Below is a small trained network, with its code and all its weights. Each question gives an input and a class and asks what happens when units are switched off, that is, made to give their printed mean instead of their output.

import numpy as np


def w(rows, s, z=0):
    codes = np.array(rows[::2]) - 128.0
    scale = np.full(codes.shape[1], s)
    scale[-1] = z or s
    return codes * scale


def f(y):
    return np.maximum(y, 0)


def log_softmax(a):
    a = a - a.max(-1, keepdims=True)
    return a - np.log(np.exp(a).sum(-1, keepdims=True))


def net(x, mask):
    res = np.array(x, float).reshape(1, 7) / 4 @ E
    y = f(res @ A[0][:, :-1].T + A[0][:, -1])
    res = res + np.where(mask, y, B[0][:, -1]) @ B[0][:, :-1]
    return log_softmax(res[-1] @ U[:, :-1].T + U[:, -1])


A, B = {}, {}
E = w([
[223,142,193,176,59,135,2],'x0',
[147,120,112,118,109,112,134],'x1',
[125,129,141,125,129,146,130],'x2',
[48,226,38,80,106,202,51],'x3',
[122,12,38,217,130,221,119],'x4',
[139,125,128,118,143,140,124],'x5',
[112,124,139,126,142,136,119],'x6',
],0.008)
A[0] = w([
[129,97,116,155,127,153,219,164],'N1',
[126,99,197,92,144,39,191,255],'N2',
[113,151,135,135,84,100,117,123],'N3',
[47,165,43,103,121,197,151,239],'N4',
[87,185,93,64,81,149,98,174],'N5',
[81,220,91,80,56,98,87,148],'N6',
[149,55,132,103,193,158,228,253],'N7',
[180,127,156,145,66,169,40,219],'N8',
[168,27,156,254,132,133,119,237],'N9',
[120,154,160,85,77,142,70,151],'N10',
[184,103,247,137,128,87,130,208],'N11',
[224,174,215,84,143,51,78,233],'N12',
[108,189,160,54,132,60,126,248],'N13',
],0.0088,0.0043)
B[0] = w([
[80,102,102,117,133,136,149,185],'N1',
[90,147,126,106,149,41,190,214],'N2',
[125,121,154,122,164,136,116,146],'N3',
[142,141,47,64,119,231,96,225],'N4',
[189,197,114,150,117,194,129,192],'N5',
[159,139,146,136,170,206,130,197],'N6',
[61,89,140,83,125,125,182,222],'N7',
[206,84,120,254,132,113,59,212],'N8',
[78,34,138,152,42,112,126,249],'N9',
[220,148,163,132,175,138,83,174],'N10',
[55,191,193,155,116,50,120,217],'N11',
[108,189,213,128,136,95,101,227],'N12',
[181,248,191,92,149,150,160,205],'N13',
],0.0092,0.013)
U = w([
[98,166,134,81,203,72,238,247],'0',
[84,23,95,85,100,126,207,230],'1',
[162,211,118,32,122,181,171,194],'2',
[104,96,1,77,122,196,95,138],'3',
[125,168,186,161,92,48,76,39],'4',
[139,49,165,214,26,107,117,68],'5',
[227,154,183,180,203,173,83,2],'6',
[193,96,43,224,120,160,19,88],'7',
],0.0072,0.0013)

Each question gives the input, the list of numbers given to net, and the class t.
The units are the neurons (one row each of A and B). Each row of codes is followed by its name. A weight is (code - 128) times the scale printed after its matrix; where a second scale follows, it is the last column's (A, B and U).
mask holds one flag per neuron, in row order. A switched-off neuron (its flag False) gives its mean, the last column of its row in B, instead of its output. The means were averaged over made-up inputs and are rounded, as every weight is.
A unit's drop is (log p(t) with every unit on - log p(t) with that unit switched off) / (log p(t) with every unit on - log p(t) with every unit switched off).
The circuit of an input: a set's keep is (log p(t) with only the set's units on - log p(t) with every unit switched off) / (log p(t) with every unit on - log p(t) with every unit switched off). Starting from the 12 units with the biggest drops (on a tie, the unit counted first), units are removed one at a time, each time the one whose removal leaves the highest keep (on an exact tie, the one counted first), for as long as the keep stays at least 0.8.
circuit, biggest first: the units of the circuit, biggest drop first
top k neurons: the k neurons with the biggest drops, biggest first
drop of u: that unit's drop, to one decimal
input [0,-5,-4,0,2,1,7], class 1: top neuron -> N8
input [-8,-8,0,5,-2,4,-8], class 2: top 2 neurons -> N13; N9
input [-7,-2,5,-6,1,5,-7], class 1: top 2 neurons -> N13; N12
input [3,-4,-5,-1,5,5,-4], class 5: top 2 neurons -> N9; N4
input [-7,-2,4,-2,2,1,-7], class 1: circuit, biggest first -> N13; N7
input [-6,-4,-8,3,1,-8,-6], class 3: top 2 neurons -> N4; N12
input [-3,-8,-7,-8,1,-4,-5], class 1: top 2 neurons -> N9; N13
input [6,4,3,1,-4,2,-2], class 6: top 2 neurons -> N9; N10
input [0,0,2,-8,-5,-1,5], class 0: top 3 neurons -> N2; N8; N7
input [-7,-7,-2,3,1,-2,4], class 3: top 2 neurons -> N4; N12
input [-8,0,0,0,1,0,-4], class 1: circuit, biggest first -> N7; N12
input [-7,-3,7,2,-3,-6,1], class 2: circuit, biggest first -> N4; N13
input [7,0,-7,2,-1,8,2], class 6: circuit, biggest first -> N10; N9
input [0,1,1,-6,0,-8,7], class 0: circuit, biggest first -> N2
input [-2,4,-7,1,-4,-2,1], class 2: circuit, biggest first -> N13; N11
input [0,-7,-5,-4,-4,2,7], class 0: top 2 neurons -> N8; N2
input [7,-7,4,7,0,-7,0], class 6: top 3 neurons -> N9; N10; N6
input [-1,1,-8,3,-1,-5,2], class 2: top 2 neurons -> N8; N9
input [-8,-5,3,2,6,8,3], class 3: drop of N4 -> 0.9
input [7,-5,-3,6,2,-2,4], class 7: drop of N12 -> 0.1
input [-4,0,7,2,6,-8,2], class 3: drop of N4 -> 0.5
input [0,-7,3,-7,0,5,2], class 0: drop of N11 -> 0.6
input [1,7,7,3,-3,-7,-6], class 6: top neuron -> N7
